Each row has a class, written as a number after it; each block has new classes, again numbered from 0 up.
[ 16.8  -3.8  11.4  -1.1   1.8   5.6 -29.5  -1.1   3.2   9.6  -4.8  -3.1
  -3.8  27.3  -1.7   6.9   0.4  -7.5  -3.9   1.3  -1.0  -5.1   0.7  -6.7
  -0.2  -0.4  -6.0  -5.5   2.8   1.9   1.5   6.8]
0
[-2.1  0.4 -9.4 -1.6 12.4  6.7  0.4  3.7 20.0  1.6  2.8  1.7  0.8  0.9
 -0.5 -2.0 -4.9  6.6 -2.1 -6.1 -2.2  2.8  1.7  0.0 -0.1 -3.0  9.8 -2.7
 -1.4  2.6 -0.6 -2.1]
1
[ 29.4  -3.0   2.6  -1.4   8.0   8.7   9.1  -4.5  17.5  11.0   3.5   0.7
 -13.6   9.4  -3.1   1.7  -9.4  -4.7  -5.3   2.0  -4.8  -8.6   4.0  -9.0
   8.5  -3.5   2.8  -1.8   1.3   1.3   2.7  10.7]
0
[ 24.9  -2.6  -1.6  -0.1  15.1   7.2  -0.1  -3.2  43.0  10.9   1.1  -1.2
  -5.3  22.7  -3.9  -0.7 -25.3  -5.6 -11.1  -2.2  -7.0 -11.1   4.6 -12.1
   6.7  -4.2  -4.3  -1.0   2.8   4.1  -0.2   1.6]
0
[13.9 -1.8 -4.6  1.8 16.8  9.5  0.7  4.3 25.5  1.5 11.8 -5.7  0.1  3.3
  0.0  6.1 -2.2  3.9  0.1  1.5 -8.9 -9.1 -3.5 -3.4 -6.7 -2.8  5.6  5.7
 -2.7 -1.2  0.1  5.0]
1
[ 15.6  -5.0  -1.5   1.4  -4.7   1.7   9.2  -1.3   4.0   6.1   7.1  -3.8
  -6.6   4.0  -0.1   1.0 -11.1   2.4  -1.1   0.5   0.5  -2.9   7.7  -4.8
  -0.7  -5.8  -3.5  -0.3   3.4   2.0  -2.0   4.3]
0
[ 32.2  -4.6 -10.9   0.7   5.3  12.0   7.2   6.3  26.6  14.3   6.8  -0.7
  -2.2   2.3  -3.3  -0.7 -11.5  -0.8  -0.8   0.0  -8.0 -11.2   5.6  -5.0
   3.0   0.0   5.1   2.6   4.4   3.1   0.0  -0.7]
0
[ -2.9 -10.2 -11.5  -1.3  -8.4  -1.0  -7.6   1.1  31.8   2.5  14.1  -4.9
  -6.1 -37.2   0.5  -5.6  -6.0   8.2   0.5   3.1  -1.3  -4.0   0.9   7.1
  -2.7  -2.4  10.9  -1.7  -0.5  -4.9  -4.8   9.8]
1
[ -9.7  -0.2  13.7  -0.8   4.5   0.7  -2.9   9.5 -19.3  -5.3   0.7  -3.6
  -0.4 -15.7  -0.3   1.4  -3.6  -1.9   3.7  -3.2   0.2   1.1  -1.5   0.1
   5.2   3.0  12.4  -1.0   1.1  -1.4  -8.8  -2.5]
1
[ 54.9  12.5  13.3  -1.8   9.5   9.7  -0.4 -20.8 -20.3  -1.4  -2.0  -4.8
  17.3  20.8  -2.5   3.1  -2.0 -20.5  11.6  -1.1   5.2 -16.6  -0.4  -1.6
  -6.9   8.4 -18.4  -3.4  -2.9   2.2   7.3  38.8]
0
[ 7.2 -0.3 -1.4 -1.8 13.5 13.6 -3.8 10.3 27.5  5.2 11.8 -2.2 -1.6 -2.4
  0.0 -0.6 -4.5  1.0 -2.9 -1.0 -5.1 -5.5 -1.6 -4.6  4.7 -6.3 15.4  0.1
  1.6  3.5 -1.4 -3.8]
1
[ 17.7 -10.9 -20.1   5.1  -8.3  19.5   3.9   0.4  36.1  11.2  14.1  -6.2
  -4.9  -7.8  -3.1  -6.9   0.0   4.4  -6.7   2.4  -5.5 -10.9   2.3  -4.4
  13.1  -9.1   8.3   7.9   3.6   1.7   3.6  -8.4]
1
[10.9 -6.7 -7.1 -1.3 -0.8  4.0  3.6  1.2 26.9  7.4  6.6  0.4 -5.7  0.7
 -2.5 -1.9 -5.1 -5.4 -9.4 -0.2 -3.6 -6.3  4.4 -2.7  3.7  0.7  1.4 -3.7
  2.8  3.9  0.4  1.4]
0

A new block, with new classes numbered from 0.
[ -5.4   7.6   9.7  -0.2   3.6   0.7  -3.4   0.6  -5.7  -1.5  11.7  13.6
   6.5  -1.5 -12.9   4.6  -2.4   5.5   7.2   2.7   4.7   3.0   1.0  -4.7
  -0.5   1.6   4.9   7.9   7.2   3.1  -1.9  15.6]
1
[ -6.7  -1.1  -2.8   0.7  12.7   6.1 -12.1  10.1  -8.0   8.0   5.5   6.9
   8.0 -12.1  -6.1   2.2   2.4   7.8   5.6  -5.8 -13.1   3.2   5.4   7.5
   3.3 -16.8   0.3  -2.6  -5.5   0.0  -3.8   1.4]
0
[ -1.7  10.7   3.2  -0.7   4.0  -3.6 -12.5   4.3   0.9  -0.1   3.7   7.3
   3.1   1.0  -7.2   4.3   3.0  -1.2   2.2  -2.1   6.5   1.3   4.1  -2.8
  10.7  -1.5   1.8   6.0   0.4   1.8  -0.2  16.4]
1
[ -3.5   9.8   1.8   0.1   0.1   1.9 -10.4   5.6  -4.3   2.1   7.8  10.4
   1.2  -1.1  -7.6   3.3   0.2  -0.4   6.2   2.3  -5.3   3.3   1.5  -0.5
  11.4   1.5   0.9   8.7   6.9   3.5  -0.6  19.8]
1
[-10.3  10.5  -0.4   1.6   5.2   2.9  -2.0   9.5  -4.6   1.6   1.2   8.9
   2.2   4.3 -12.0   5.3  -3.7   3.4  13.1   0.3   3.8   2.7   6.4  -2.8
   7.8  -5.2  -1.5   5.9  -5.1   2.6  -3.9  16.1]
1
[-4.3  3.6  2.9 -0.6 22.5  4.8 -5.6  6.3 -7.3 11.0  2.1  9.2  7.1 -6.4
 -2.6  6.5  5.2 12.1  7.4 -1.7 -5.6 -2.5  2.4 -1.7  0.8  8.7 -2.5 -1.7
  6.0 -0.2 -2.3 13.1]
0
[-1.5 10.3 -2.5  0.9 11.1 11.5 -7.1  6.3 -8.9  9.1 -1.5  8.2  1.8 -1.6
 -1.8  4.5 -0.8  1.5  2.9 -5.5 -2.3  1.5  4.1 -2.5  6.6  3.1 -4.9 14.3
  4.4 -1.8  0.1 29.0]
0
[ -5.6   5.1  -1.7   2.0   4.6   2.7 -10.5   5.2  -7.8   1.5  -3.4   4.0
   2.6  -6.1  -1.6  -0.5  -1.5   4.6   6.2  -3.3  -4.6   1.9   4.2   0.8
  11.9   7.3   1.1  14.4   2.6  -4.5   0.8  20.1]
0
[ -3.1  10.2   6.7  -1.2   7.0   2.5 -12.9   6.5  -6.9   1.6   6.8   9.9
   3.5  -8.2  -8.9   1.0  -1.6  -0.3  12.8  -3.7  -0.7   2.9   2.9   2.3
   8.3   3.7   1.3  11.7   6.9   0.2   0.3  23.5]
1
[ -6.1  10.4   9.3   0.6  12.3  10.5  -3.6   8.5 -13.6   9.1   1.7  10.3
  -0.1  -3.0  -8.2   9.9  -1.6   1.5  24.7  -2.3   2.9  -2.1   5.5  -0.5
   3.0   4.7  -3.2  11.6   5.7  -4.5  -2.2  22.5]
0
[-6.6  5.9  3.6  1.2  1.2 10.4 -1.7  4.2 -8.6 10.1 -2.2  5.7 -0.1 -0.2
 -6.3  3.6 -0.5  2.6 15.9 -4.7 -6.9 -2.8  0.5  0.3  2.7  1.6 -2.5  2.3
 -2.5 -1.5 -3.6 12.6]
0
[-3.9  6.6 -0.3 -0.7  7.4 -4.6 -3.5  4.1  0.3 -2.2  2.5  5.5  3.8 -2.0
 -7.9  3.5 -1.0  5.6  3.6  3.1  2.6  3.4  2.8 -3.0  6.5  7.3  0.4  4.3
  6.5  4.4  0.5 10.8]
1
[ -6.8  13.8   2.8  -1.1   5.9   0.1 -10.4   8.4  -8.0   2.6   5.5  13.0
   0.0  -3.1 -10.1   6.8  -3.1   1.9  14.7   4.9   3.2   3.9   5.4  -3.8
  12.7  14.5  -2.2  16.4  14.6   2.4   1.5  29.9]
1
[ -6.8  11.1   3.0  -2.7  12.2   0.2  -5.8   7.3  -6.1   4.0   4.2  11.9
   4.8  -7.3 -13.8   4.7  -3.6   6.2  12.5  -0.8   3.7   5.1   7.5  -1.4
   2.9   9.0  -2.0  10.7   7.4   3.1   0.5  22.6]
1

A new block, with new classes numbered from 0.
[  8.0   7.6  -1.5  -3.0   1.4   1.9  -1.8   0.6  -6.3  -0.8  -0.5  -7.8
 -12.1  -3.9  10.6  -2.4   0.3  -2.5   7.5  25.3  -1.4   1.8   8.7  -0.7
   2.6  -3.3  -7.3   7.0  -3.4  -2.2  -3.4  14.3]
0
[ 16.5  13.3  -2.0  -5.5  -5.1  10.6   0.4  -3.0  -9.1   0.0  -5.5 -16.5
  -2.6  -1.0  21.3 -60.2   0.9   2.4  16.9  34.5  -5.1 -13.1  -1.8  -1.0
   5.1   0.6 -22.9  27.9 -11.7   6.7  -6.3  10.3]
0
[  1.9  12.7  -5.0  -0.4  -0.7  -4.4  -3.0  -4.7  -1.0   2.4   2.3   4.3
 -12.9  10.3   7.0   6.7  -0.5  -6.2  11.3  27.2  -2.0   7.0  -2.2  -6.3
   3.6  -0.2  -3.7   5.8  -1.1  -3.6   6.9  10.3]
1
[  3.8   7.1  -0.4  -0.3  -1.8   2.7   0.7  -2.5  -5.4  -0.3   0.8  -5.9
  -7.1  -4.2  16.2 -15.6   3.0  -0.3   9.7  27.1  -3.0   0.0   4.0   0.8
  -0.3  -3.2 -20.5  12.3  -5.7   3.9  -1.7  16.4]
0
[  8.0   9.3   1.1  -3.2   0.3   4.3   0.3  -2.4  -5.3   1.7  -0.4  -7.1
  -6.4  -1.9  11.1 -16.2   0.4  -0.7   9.4  22.4  -2.6  -3.2   0.1  -2.2
   3.6  -3.3 -14.5  10.6  -4.3  -0.6  -4.1   7.0]
0
[  6.0   4.1   0.3  -0.8  -2.1  -3.0  -2.3  -4.8  -4.7  -1.1  -0.7  -4.6
  -6.1   5.5  11.4 -24.1   3.6  -0.8   8.8  27.1  -1.4  -4.1  -1.3  -0.7
   0.1  -1.8 -14.7  11.5  -3.9  -0.6   4.4   3.0]
1
[  3.3  10.9   2.5   7.8  -7.2  -0.5   2.9  -0.7   3.2   3.2   6.5   4.8
  -3.8   0.6   9.9 -19.5   5.2  -2.2  10.4  30.2  -2.7  -1.2  -6.4  -4.2
  15.0   4.5  -5.6   9.0  -8.2   1.1   5.7  13.4]
0
[ 12.6   5.6  -1.4  -2.2   1.8  -1.3  -0.9  -5.8  -4.9  -1.5   0.2  -0.1
  -9.4   8.1   9.7 -33.5   9.5  -2.6   7.9  27.2  -1.5  -3.1  -8.6  -3.0
   7.6   4.6   6.2  13.8  -0.2   3.5   5.8  -0.3]
1
[  7.6  -5.6   3.1   0.8  -2.3  -8.1  -5.3  -2.4   1.1   0.9   3.3   0.3
 -12.3  12.2  16.3 -19.7   3.1  -0.9   4.6  21.9  -0.8   3.2  -4.3  -2.5
  -8.1   3.2   2.4  15.3   1.7  -2.9   9.0   8.5]
1
[ 10.4  10.2   1.2  -2.5   3.0  -0.4  -0.3  -2.8  -4.7  -1.8  -0.9  -5.3
  -4.2   6.3  11.3 -33.9   4.8  -0.3   7.9  27.7  -2.9  -4.4  -3.5  -0.6
   5.3   3.6   0.5   8.3  -2.3   3.2   5.6   0.4]
1
[  6.3   7.4  -9.1  -2.5   0.4  -0.7  -1.6  -3.2  -5.2   1.3  -1.1   0.9
  -6.3  10.2   5.5 -30.7   4.2   1.8   8.3  22.3  -2.3   0.4 -17.8  -5.8
   7.7   1.8  -6.1  13.5  -4.2   0.2   5.9  -0.1]
1
